Here is a tiny trained network, its code and every weight. The questions are about switching its units off for an input and a target symbol, where a switched-off unit gives its printed mean instead of its output.

import numpy as np


def w(rows, s, z=0):
    codes = np.array(rows[::2]) - 128.0
    scale = np.full(codes.shape[1], s)
    scale[-1] = z or s
    return codes * scale


def f(y):
    return np.maximum(y, 0)


def softmax(a):
    e = np.exp(a - a.max(-1, keepdims=True))
    return e / e.sum(-1, keepdims=True)


def log_softmax(a):
    a = a - a.max(-1, keepdims=True)
    return a - np.log(np.exp(a).sum(-1, keepdims=True))


def net(x, mask):
    ids = ['βγδζηθλμξπστφψω'.index(c) for c in x.split()]
    T = len(ids)
    res = E[ids] + P[:T]
    u = 0
    for l in range(2):
        r = res
        for j in range(2):
            rows = slice(4 * j, 4 * j + 4)
            q, k, v = (r @ M[l][rows].T for M in (Q, K, V))
            z = softmax(np.where(np.tri(T) > 0, q @ k.T / 4**0.5, -1e9)) @ v
            o = O[l][rows]
            res = res + np.where(mask[u + j], z, o[:, -1]) @ o[:, :-1]
        u += 2
        y = f(res @ A[l][:, :-1].T + A[l][:, -1])
        res = res + np.where(mask[u : u + 8], y, B[l][:, -1]) @ B[l][:, :-1]
        u += 8
    return log_softmax(res[-1] @ U[:, :-1].T + U[:, -1])


Q, K, V, O, A, B = {}, {}, {}, {}, {}, {}
E = w([
[129,144,146,110,176,200],'β',
[145,97,141,191,157,96],'γ',
[76,110,87,166,138,61],'δ',
[63,185,132,114,68,123],'ζ',
[119,100,150,113,170,168],'η',
[85,195,93,178,166,112],'θ',
[108,88,111,116,127,31],'λ',
[130,124,136,254,69,96],'μ',
[125,114,186,113,150,49],'ξ',
[154,175,243,149,190,177],'π',
[143,159,172,87,60,168],'σ',
[113,105,168,133,187,219],'τ',
[204,45,61,219,175,120],'φ',
[193,58,223,188,94,166],'ψ',
[130,55,75,29,108,68],'ω',
],0.016)
P = w([
[2,138,176,70,108,122],'0',
[71,155,158,70,124,118],'1',
[92,161,147,89,130,103],'2',
[98,166,131,104,134,104],'3',
[91,155,146,129,131,102],'4',
[116,175,103,120,135,111],'5',
[134,185,74,113,140,114],'6',
[101,148,120,147,141,133],'7',
[87,121,131,165,137,132],'8',
[110,146,95,150,138,126],'9',
[140,181,62,134,144,140],'10',
[127,151,80,147,143,136],'11',
],0.0072)
Q[0] = w([
[103,94,112,71,88,76],'0.h1',
[166,140,134,233,70,48],'0.h1',
[127,173,128,121,240,131],'0.h1',
[170,2,106,150,220,176],'0.h1',
[167,93,119,113,192,177],'0.h2',
[161,92,123,85,106,232],'0.h2',
[129,89,127,63,73,106],'0.h2',
[207,35,126,214,11,136],'0.h2',
],0.0072)
K[0] = w([
[129,94,57,74,64,158],'0.h1',
[254,179,114,188,83,103],'0.h1',
[95,92,142,93,184,108],'0.h1',
[180,48,122,106,207,137],'0.h1',
[203,133,180,85,154,137],'0.h2',
[204,123,135,102,90,146],'0.h2',
[131,89,119,73,31,71],'0.h2',
[185,82,115,175,102,65],'0.h2',
],0.0079)
V[0] = w([
[113,188,116,186,153,171],'0.h1',
[104,170,122,150,184,198],'0.h1',
[138,119,154,174,130,63],'0.h1',
[172,66,137,86,114,57],'0.h1',
[139,130,38,69,85,162],'0.h2',
[126,149,149,83,164,178],'0.h2',
[177,109,119,137,243,19],'0.h2',
[191,254,216,64,180,151],'0.h2',
],0.0059)
O[0] = w([
[75,186,105,127,103,70,141],'0.h1',
[190,122,89,132,184,21,158],'0.h1',
[93,52,161,125,158,131,148],'0.h1',
[105,53,92,21,136,222,95],'0.h1',
[162,169,212,136,154,234,1],'0.h2',
[84,160,59,40,102,254,180],'0.h2',
[135,180,84,209,138,150,110],'0.h2',
[22,34,85,188,113,150,243],'0.h2',
],0.0047,0.0028)
A[0] = w([
[43,90,79,142,211,104,252],'0.n1',
[217,205,221,42,150,130,110],'0.n2',
[254,52,109,165,122,153,145],'0.n3',
[101,202,126,122,10,153,161],'0.n4',
[64,183,43,159,80,40,193],'0.n5',
[104,115,163,116,180,84,205],'0.n6',
[200,80,151,130,73,45,103],'0.n7',
[30,178,157,27,91,116,198],'0.n8',
],0.0069,0.0033)
B[0] = w([
[182,227,141,44,226,139,255],'0.n1',
[5,58,137,21,69,245,152],'0.n2',
[209,97,104,254,59,170,168],'0.n3',
[58,117,75,246,58,79,172],'0.n4',
[70,78,205,95,209,85,219],'0.n5',
[169,130,79,92,182,212,196],'0.n6',
[116,64,135,133,185,161,166],'0.n7',
[31,53,65,101,110,242,224],'0.n8',
],0.0068,0.0065)
Q[1] = w([
[63,11,154,88,118,171],'1.h1',
[50,56,177,119,150,190],'1.h1',
[244,159,203,117,167,99],'1.h1',
[164,164,114,90,13,184],'1.h1',
[129,26,27,3,132,85],'1.h2',
[183,113,54,155,116,220],'1.h2',
[81,97,120,177,109,30],'1.h2',
[136,38,162,132,171,82],'1.h2',
],0.0057)
K[1] = w([
[50,136,150,70,188,102],'1.h1',
[119,236,194,128,165,78],'1.h1',
[171,94,81,93,120,114],'1.h1',
[50,139,115,113,42,171],'1.h1',
[129,8,41,104,127,134],'1.h2',
[168,155,120,171,114,203],'1.h2',
[94,166,92,169,81,2],'1.h2',
[187,29,139,127,161,47],'1.h2',
],0.0064)
V[1] = w([
[151,193,116,135,118,75],'1.h1',
[122,159,177,109,173,103],'1.h1',
[117,182,178,141,110,120],'1.h1',
[108,66,105,157,167,139],'1.h1',
[164,132,2,139,116,155],'1.h2',
[134,129,170,123,141,120],'1.h2',
[132,67,125,160,113,164],'1.h2',
[94,113,128,143,185,222],'1.h2',
],0.0067)
O[1] = w([
[49,88,35,63,165,212,59],'1.h1',
[142,142,181,93,95,137,165],'1.h1',
[128,55,106,117,56,205,99],'1.h1',
[107,155,122,125,183,141,189],'1.h1',
[122,128,50,140,191,182,104],'1.h2',
[123,203,198,188,101,155,127],'1.h2',
[88,76,91,2,99,153,154],'1.h2',
[220,167,129,101,69,62,255],'1.h2',
],0.0046,0.0082)
A[1] = w([
[44,104,131,115,112,148,121],'1.n1',
[90,126,103,121,172,98,117],'1.n2',
[124,80,103,128,50,187,253],'1.n3',
[152,85,138,194,126,89,156],'1.n4',
[10,140,158,74,143,134,127],'1.n5',
[134,201,183,149,160,139,217],'1.n6',
[112,181,132,100,143,180,157],'1.n7',
[164,102,172,150,113,181,114],'1.n8',
],0.012,0.0054)
B[1] = w([
[90,182,30,218,122,106,181],'1.n1',
[180,96,141,87,35,247,173],'1.n2',
[225,229,254,160,206,34,202],'1.n3',
[5,86,83,130,153,130,172],'1.n4',
[179,111,53,102,71,223,247],'1.n5',
[137,90,138,39,171,69,227],'1.n6',
[170,51,79,99,101,91,199],'1.n7',
[78,16,158,117,57,211,160],'1.n8',
],0.0055,0.012)
U = w([
[128,77,109,43,94,239,174],'β',
[212,159,172,117,219,2,232],'γ',
[105,135,137,152,120,160,46],'δ',
[56,143,91,161,74,212,155],'ζ',
[85,160,153,161,148,189,70],'η',
[123,133,129,162,113,142,54],'θ',
[129,126,120,157,103,133,18],'λ',
[30,95,120,141,101,58,165],'μ',
[108,134,134,151,113,152,39],'ξ',
[134,119,121,155,105,139,19],'π',
[192,212,143,193,63,74,255],'σ',
[125,130,131,157,108,141,43],'τ',
[168,113,76,220,169,167,93],'φ',
[165,53,169,178,52,148,98],'ψ',
[110,137,130,155,121,153,42],'ω',
],0.0076,0.0036)

Each question gives the input, a string of symbols that net reads in full, and the target symbol t.
The units are the heads (4 rows each of Q, K, V and O) and the neurons (one row each of A and B). Each row of codes is followed by its name. A weight is (code - 128) times the scale printed after its matrix; where a second scale follows, it is the last column's (O, A, B and U).
mask holds one flag per unit, layer by layer, with each layer's heads first. A switched-off unit (its flag False) gives its mean, the last column of its rows in O or B, instead of its output. The means were averaged over made-up inputs and are rounded, as every weight is.
A unit's drop is (log p(t) with every unit on - log p(t) with that unit switched off) / (log p(t) with every unit on - log p(t) with every unit switched off).
The circuit of an input: a set's keep is (log p(t) with only the set's units on - log p(t) with every unit switched off) / (log p(t) with every unit on - log p(t) with every unit switched off). Starting from the 12 units with the biggest drops (on a tie, the unit counted first), units are removed one at a time, each time the one whose removal leaves the highest keep (on an exact tie, the one counted first), for as long as the keep stays at least 0.8.
circuit, biggest first: the units of the circuit, biggest drop first
k most important neurons: the k neurons with the biggest drops, biggest first
top k neurons in layer l: the k neurons of layer l with the biggest drops, biggest first
input ζ δ γ η η π π γ τ η, target γ: circuit, biggest first -> 0.n8; 1.n5; 0.h1
input σ σ φ β π ψ ζ μ π, target γ: circuit, biggest first -> 0.n8; 1.n6
input δ δ φ β τ φ φ δ, target γ: circuit, biggest first -> 0.h2; 0.n8
input γ ω π ψ β μ π λ, target β: 3 most important neurons -> 1.n3; 1.n2; 0.n5
input φ ψ ω ξ σ δ ω ψ η ω θ π, target β: circuit, biggest first -> 0.n2; 1.n3
input η δ ζ σ δ η β ω ψ φ η β, target γ: circuit, biggest first -> 1.n5; 0.n8
input σ π ζ μ φ φ ψ ψ τ σ τ, target γ: circuit, biggest first -> 0.n8; 1.n5
input π φ ω π γ π δ ζ δ τ δ, target γ: circuit, biggest first -> 0.n8; 0.n1
input ζ γ ψ, target ψ: circuit, biggest first -> 1.n8; 0.n3; 0.n1
input φ π ξ π π γ ξ φ θ, target β: top 3 neurons in layer 1 -> 1.n2; 1.n5; 1.n3
input π ξ λ φ δ, target β: circuit, biggest first -> 1.n2; 1.n5; 0.n5
input η ω δ σ θ, target β: 4 most important neurons -> 0.n5; 1.n3; 1.n2; 1.n5
input θ ω ψ σ θ, target γ: circuit, biggest first -> 1.n6; 0.n1
input η δ η ψ τ ξ π, target β: circuit, biggest first -> 0.n2
input π τ τ, target γ: circuit, biggest first -> 0.h1; 0.n8
input ψ τ θ π ψ θ β θ η θ ξ γ, target γ: circuit, biggest first -> 0.n8; 1.n5
input ζ θ ψ δ ψ φ ψ λ, target β: top neuron in layer 0 -> 0.n3
input ω ζ γ ψ ω θ η ω θ, target γ: 4 most important neurons -> 0.n8; 1.n6; 0.n1; 0.n2
input ψ ψ γ δ σ τ τ η π ψ δ, target β: 3 most important neurons -> 0.n5; 1.n2; 1.n3
input θ ω η δ λ δ ψ ξ ω, target γ: top 2 neurons in layer 1 -> 1.n3; 1.n5
input τ μ ψ π δ σ, target σ: top 2 neurons in layer 0 -> 0.n4; 0.n1
input μ τ μ, target μ: 2 most important neurons -> 1.n4; 0.n1
input δ β π π σ λ λ ζ, target ζ: 2 most important neurons -> 0.n5; 1.n5
input μ η φ, target φ: top neuron in layer 1 -> 1.n6
input η ψ τ ξ σ δ φ γ ζ, target ζ: top 2 neurons in layer 1 -> 1.n5; 1.n1
input γ π φ ψ μ τ δ π ξ, target β: top 3 neurons in layer 0 -> 0.n3; 0.n6; 0.n7
